Below are the code and all the weights of a small trained network. Each question names an input and a class and asks about switching units off, where a switched-off unit gives its printed mean instead of its output.

import numpy as np


def w(rows, s, z=0):
    codes = np.array(rows[::2]) - 128.0
    scale = np.full(codes.shape[1], s)
    scale[-1] = z or s
    return codes * scale


def norm(h):
    return h / np.sqrt((h * h).mean(-1, keepdims=True) + 1e-5)


def f(y):
    return y / 2 * (1 + np.tanh(0.7978845608 * (y + 0.044715 * y**3)))


def log_softmax(a):
    a = a - a.max(-1, keepdims=True)
    return a - np.log(np.exp(a).sum(-1, keepdims=True))


def net(x, mask):
    res = np.array(x, float).reshape(1, 2) / 4 @ E
    u = 0
    for l in range(4):
        y = f(norm(res) @ A[l][:, :-1].T + A[l][:, -1])
        res = res + np.where(mask[u : u + 6], y, B[l][:, -1]) @ B[l][:, :-1]
        u += 6
    return log_softmax(norm(res)[-1] @ U[:, :-1].T + U[:, -1])


A, B = {}, {}
E = w([
[105,147,40,179,102,161,156,102,237,151,87,40],'x0',
[245,153,25,129,136,22,119,127,157,161,138,58],'x1',
],0.012)
A[0] = w([
[131,118,193,140,118,119,129,140,71,116,143,150,131],'0.n0',
[123,140,165,94,153,146,117,101,127,134,133,85,2],'0.n1',
[152,146,137,121,123,78,112,141,66,141,114,145,90],'0.n2',
[195,129,129,121,146,98,141,124,129,127,143,117,81],'0.n3',
[123,130,210,101,136,151,123,113,56,135,147,175,102],'0.n4',
[4,157,123,133,125,243,105,120,193,155,130,126,73],'0.n5',
],0.014,0.0015)
B[0] = w([
[21,181,45,91,111,58,80,115,115,163,42,73,211],'0.n0',
[121,32,126,246,88,86,115,160,126,25,187,85,128],'0.n1',
[149,33,181,117,154,195,198,159,169,42,130,145,188],'0.n2',
[87,113,103,139,85,138,60,71,186,165,229,167,183],'0.n3',
[23,193,67,114,152,126,76,221,56,161,99,151,251],'0.n4',
[201,55,211,131,97,188,234,94,196,80,120,104,252],'0.n5',
],0.013,0.017)
A[1] = w([
[190,223,151,137,95,44,85,68,69,191,122,111,145],'1.n0',
[65,148,104,181,110,129,83,113,108,147,158,122,46],'1.n1',
[221,198,160,128,139,57,112,109,37,170,121,124,52],'1.n2',
[249,149,211,173,137,107,142,78,73,130,189,158,127],'1.n3',
[198,118,200,201,121,168,226,93,142,73,68,62,135],'1.n4',
[107,135,166,135,133,102,90,161,43,140,136,154,248],'1.n5',
],0.018,0.0011)
B[1] = w([
[119,186,107,152,186,140,94,141,112,195,132,159,145],'1.n0',
[153,162,146,186,88,136,126,117,122,153,78,149,185],'1.n1',
[134,101,197,109,129,148,148,118,194,96,182,101,126],'1.n2',
[99,51,186,135,118,132,108,150,92,111,171,159,153],'1.n3',
[129,106,247,101,41,161,158,96,86,128,98,77,253],'1.n4',
[141,150,123,141,111,90,78,110,84,47,119,128,184],'1.n5',
],0.016,0.021)
A[2] = w([
[168,210,80,126,139,104,159,121,112,207,46,100,57],'2.n0',
[132,133,70,154,126,136,143,145,62,106,37,144,45],'2.n1',
[19,154,129,124,190,161,108,196,117,118,98,165,171],'2.n2',
[114,132,54,180,150,180,90,103,135,25,48,41,41],'2.n3',
[137,99,139,130,84,145,250,96,190,128,96,36,2],'2.n4',
[74,127,65,70,170,135,133,179,47,125,50,190,179],'2.n5',
],0.015,0.00097)
B[2] = w([
[116,45,115,235,92,139,133,84,116,98,213,71,188],'2.n0',
[101,159,86,127,183,158,157,120,185,88,106,91,206],'2.n1',
[119,194,150,99,187,153,152,143,86,67,70,67,236],'2.n2',
[71,144,199,147,102,117,128,144,11,160,153,187,182],'2.n3',
[133,86,225,63,73,180,232,64,163,88,120,126,232],'2.n4',
[155,166,94,171,66,45,95,98,76,61,60,72,255],'2.n5',
],0.012,0.017)
A[3] = w([
[129,51,144,115,176,128,170,171,166,105,157,167,56],'3.n0',
[163,137,139,31,111,96,133,165,158,135,108,219,208],'3.n1',
[96,77,123,63,91,171,225,153,154,161,101,152,68],'3.n2',
[229,152,152,64,120,102,94,97,124,131,148,196,158],'3.n3',
[144,198,85,45,85,92,101,110,223,200,63,198,75],'3.n4',
[82,44,117,122,162,242,147,163,198,163,99,253,2],'3.n5',
],0.018,0.0023)
B[3] = w([
[154,112,86,113,147,59,102,139,129,59,124,124,180],'3.n0',
[92,114,131,154,102,121,82,97,116,90,164,125,145],'3.n1',
[138,71,187,141,80,195,152,103,145,154,143,156,252],'3.n2',
[128,86,154,77,154,134,156,164,129,67,112,142,154],'3.n3',
[192,250,126,65,49,95,127,206,107,246,91,138,134],'3.n4',
[161,126,130,116,140,88,126,147,115,136,144,126,186],'3.n5',
],0.016,0.013)
U = w([
[127,193,181,128,212,170,118,144,171,147,151,132,27],'0',
[109,125,112,126,155,143,152,137,154,171,110,183,1],'1',
[202,181,132,84,70,102,115,188,160,222,141,174,93],'2',
[144,128,88,246,103,147,105,86,162,207,188,117,206],'3',
[146,81,244,118,47,192,191,91,149,126,112,114,179],'4',
[82,181,129,130,125,98,100,152,65,46,53,111,216],'5',
[119,106,90,115,160,156,138,128,141,174,104,163,9],'6',
[173,58,133,91,129,59,88,161,142,55,180,167,132],'7',
],0.013,0.0038)

Each question gives the input, the list of numbers given to net, and the class t.
The units are the neurons (one row each of A and B). Each row of codes is followed by its name. A weight is (code - 128) times the scale printed after its matrix; where a second scale follows, it is the last column's (A, B and U).
mask holds one flag per neuron, layer by layer. A switched-off neuron (its flag False) gives its mean, the last column of its row in B, instead of its output. The means were averaged over made-up inputs and are rounded, as every weight is.
A unit's drop is (log p(t) with every unit on - log p(t) with that unit switched off) / (log p(t) with every unit on - log p(t) with every unit switched off).
most important unit: the unit with the biggest drop
top k neurons: the k neurons with the biggest drops, biggest first
top k neurons in layer l: the k neurons of layer l with the biggest drops, biggest first
drop of u: that unit's drop, to one decimal
input [-5,8], class 7: most important unit => 0.n5
input [-2,6], class 7: top 2 neurons in layer 0 => 0.n0, 0.n4
input [0,3], class 2: top 2 neurons => 0.n5, 1.n4
input [-2,5], class 7: top 4 neurons => 0.n0, 0.n4, 0.n5, 0.n3
input [-3,3], class 7: top 4 neurons => 0.n2, 0.n4, 0.n5, 1.n4
input [-1,7], class 7: top 3 neurons in layer 0 => 0.n0, 0.n4, 0.n5
input [3,8], class 3: top 2 neurons => 0.n5, 2.n0
input [-6,7], class 7: top 3 neurons => 0.n2, 0.n5, 0.n4
input [2,8], class 3: top 3 neurons => 0.n5, 2.n0, 0.n2
input [2,2], class 3: top 4 neurons => 0.n5, 0.n2, 2.n0, 0.n4
input [0,2], class 2: top 4 neurons => 0.n5, 1.n4, 0.n3, 2.n0
input [-1,2], class 7: top 4 neurons => 0.n3, 0.n0, 0.n5, 1.n4
input [0,5], class 2: top 2 neurons in layer 2 => 2.n0, 2.n4
input [-1,-4], class 5: most important unit => 0.n4
input [-1,1], class 7: top 2 neurons in layer 2 => 2.n5, 2.n4
input [7,6], class 3: drop of 0.n5 => 1.3
input [-7,8], class 7: drop of 0.n2 => 0.2
input [0,7], class 2: drop of 0.n0 => 1.0
